Here is a tiny trained network, its code and every weight. The questions are about switching its units off for an input and a class, where a switched-off unit gives its printed mean instead of its output.

import numpy as np


def w(rows, s, z=0):
    codes = np.array(rows[::2]) - 128.0
    scale = np.full(codes.shape[1], s)
    scale[-1] = z or s
    return codes * scale


def norm(h):
    return h / np.sqrt((h * h).mean(-1, keepdims=True) + 1e-5)


def f(y):
    return np.maximum(y, 0)


def log_softmax(a):
    a = a - a.max(-1, keepdims=True)
    return a - np.log(np.exp(a).sum(-1, keepdims=True))


def net(x, mask):
    res = np.array(x, float).reshape(1, 6) / 4 @ E
    u = 0
    for l in range(4):
        y = f(norm(res) @ A[l][:, :-1].T + A[l][:, -1])
        res = res + np.where(mask[u : u + 8], y, B[l][:, -1]) @ B[l][:, :-1]
        u += 8
    return log_softmax(norm(res)[-1] @ U[:, :-1].T + U[:, -1])


A, B = {}, {}
E = w([
[183,106,117,162],'x0',
[71,154,58,1],'x1',
[99,73,108,208],'x2',
[101,24,183,72],'x3',
[141,112,39,185],'x4',
[224,96,129,61],'x5',
],0.0093)
A[0] = w([
[101,132,246,146,40],'0.n1',
[84,132,250,163,41],'0.n2',
[59,89,133,171,158],'0.n3',
[131,45,182,136,61],'0.n4',
[104,44,118,103,2],'0.n5',
[123,5,101,107,15],'0.n6',
[140,125,103,189,63],'0.n7',
[209,104,199,78,52],'0.n8',
],0.012,0.0052)
B[0] = w([
[125,137,254,134,217],'0.n1',
[114,116,243,135,232],'0.n2',
[228,225,117,82,252],'0.n3',
[25,144,119,102,213],'0.n4',
[46,53,98,181,168],'0.n5',
[28,42,111,140,207],'0.n6',
[164,92,42,145,188],'0.n7',
[74,235,90,30,249],'0.n8',
],0.0093,0.0038)
A[1] = w([
[113,37,117,102,28],'1.n1',
[183,142,166,125,59],'1.n2',
[153,84,179,160,59],'1.n3',
[202,126,111,58,87],'1.n4',
[185,133,140,84,2],'1.n5',
[90,28,117,119,55],'1.n6',
[125,68,118,96,60],'1.n7',
[168,121,106,251,153],'1.n8',
],0.017,0.0047)
B[1] = w([
[60,94,126,231,183],'1.n1',
[76,109,160,111,168],'1.n2',
[54,192,171,62,162],'1.n3',
[103,174,207,30,217],'1.n4',
[159,157,137,66,159],'1.n5',
[96,128,109,209,200],'1.n6',
[62,82,151,204,169],'1.n7',
[246,89,108,124,255],'1.n8',
],0.013,0.0064)
A[2] = w([
[166,125,150,105,2],'2.n1',
[100,71,175,130,83],'2.n2',
[139,140,136,107,50],'2.n3',
[107,202,88,101,72],'2.n4',
[184,121,253,129,183],'2.n5',
[131,132,170,116,112],'2.n6',
[98,24,118,109,98],'2.n7',
[67,102,82,72,161],'2.n8',
],0.015,0.0077)
B[2] = w([
[150,162,189,147,129],'2.n1',
[99,120,192,205,161],'2.n2',
[85,149,122,105,131],'2.n3',
[131,203,72,120,176],'2.n4',
[127,43,122,100,254],'2.n5',
[84,91,134,69,166],'2.n6',
[68,99,83,251,159],'2.n7',
[126,219,96,182,203],'2.n8',
],0.013,0.0094)
A[3] = w([
[151,151,147,130,1],'3.n1',
[57,169,82,185,155],'3.n2',
[176,148,249,210,124],'3.n3',
[51,132,202,170,105],'3.n4',
[138,209,86,164,72],'3.n5',
[54,183,91,148,140],'3.n6',
[204,120,208,109,72],'3.n7',
[232,136,105,200,101],'3.n8',
],0.012,0.0095)
B[3] = w([
[126,141,213,132,128],'3.n1',
[141,153,92,209,254],'3.n2',
[85,84,125,7,187],'3.n3',
[91,45,145,217,229],'3.n4',
[174,208,84,136,171],'3.n5',
[170,159,95,183,241],'3.n6',
[71,148,44,168,173],'3.n7',
[214,51,153,87,209],'3.n8',
],0.013,0.0058)
U = w([
[125,189,161,6,58],'0',
[60,63,204,81,69],'1',
[246,59,71,109,170],'2',
[67,99,102,199,250],'3',
[156,202,66,135,149],'4',
],0.017,0.0017)

Each question gives the input, the list of numbers given to net, and the class t.
The units are the neurons (one row each of A and B). Each row of codes is followed by its name. A weight is (code - 128) times the scale printed after its matrix; where a second scale follows, it is the last column's (A, B and U).
mask holds one flag per neuron, layer by layer. A switched-off neuron (its flag False) gives its mean, the last column of its row in B, instead of its output. The means were averaged over made-up inputs and are rounded, as every weight is.
A unit's drop is (log p(t) with every unit on - log p(t) with that unit switched off) / (log p(t) with every unit on - log p(t) with every unit switched off).
The circuit of an input: a set's keep is (log p(t) with only the set's units on - log p(t) with every unit switched off) / (log p(t) with every unit on - log p(t) with every unit switched off). Starting from the 12 units with the biggest drops (on a tie, the unit counted first), units are removed one at a time, each time the one whose removal leaves the highest keep (on an exact tie, the one counted first), for as long as the keep stays at least 0.8.
circuit, biggest first: the units of the circuit, biggest drop first
most important unit: the unit with the biggest drop
k most important neurons: the k neurons with the biggest drops, biggest first
k most important neurons of layer l: the k neurons of layer l with the biggest drops, biggest first
drop of u: that unit's drop, to one decimal
input [-1,6,5,2,8,-4], class 4: most important unit : 0.n3
input [7,7,7,-4,2,-3], class 2: 2 most important neurons : [0.n8; 1.n8]
input [-6,7,3,5,-5,-7], class 4: circuit, biggest first : [2.n8; 2.n5; 3.n6]
input [5,-7,-6,1,2,-6], class 2: 2 most important neurons : [1.n8; 0.n7]
input [6,6,-2,-1,5,4], class 0: 2 most important neurons : [1.n4; 0.n6]
input [6,-3,-3,5,-1,1], class 3: 2 most important neurons of layer 1 : [1.n4; 1.n8]
input [-3,-7,8,-2,-4,-6], class 1: 2 most important neurons of layer 0 : [0.n2; 0.n1]
input [-8,4,5,-1,-6,1], class 4: 2 most important neurons : [1.n8; 1.n4]
input [7,2,-8,6,6,-8], class 4: 2 most important neurons : [0.n3; 0.n2]
input [1,4,-2,1,-4,-8], class 4: 2 most important neurons : [1.n8; 1.n4]
input [-7,8,4,7,-6,-8], class 3: 2 most important neurons : [0.n8; 3.n4]
input [5,4,3,0,-6,7], class 0: 2 most important neurons : [0.n8; 1.n4]
input [-5,-4,-1,-4,-1,-1], class 1: 2 most important neurons of layer 0 : [0.n2; 0.n1]
input [1,4,-7,-2,4,4], class 0: circuit, biggest first : [1.n4]
input [-8,5,2,-1,2,3], class 4: drop of 0.n6 : 0.2
input [4,-6,-3,-7,-2,6], class 0: drop of 1.n5 : 0.1
input [-8,-6,4,-1,2,-6], class 2: drop of 1.n8 : 0.7
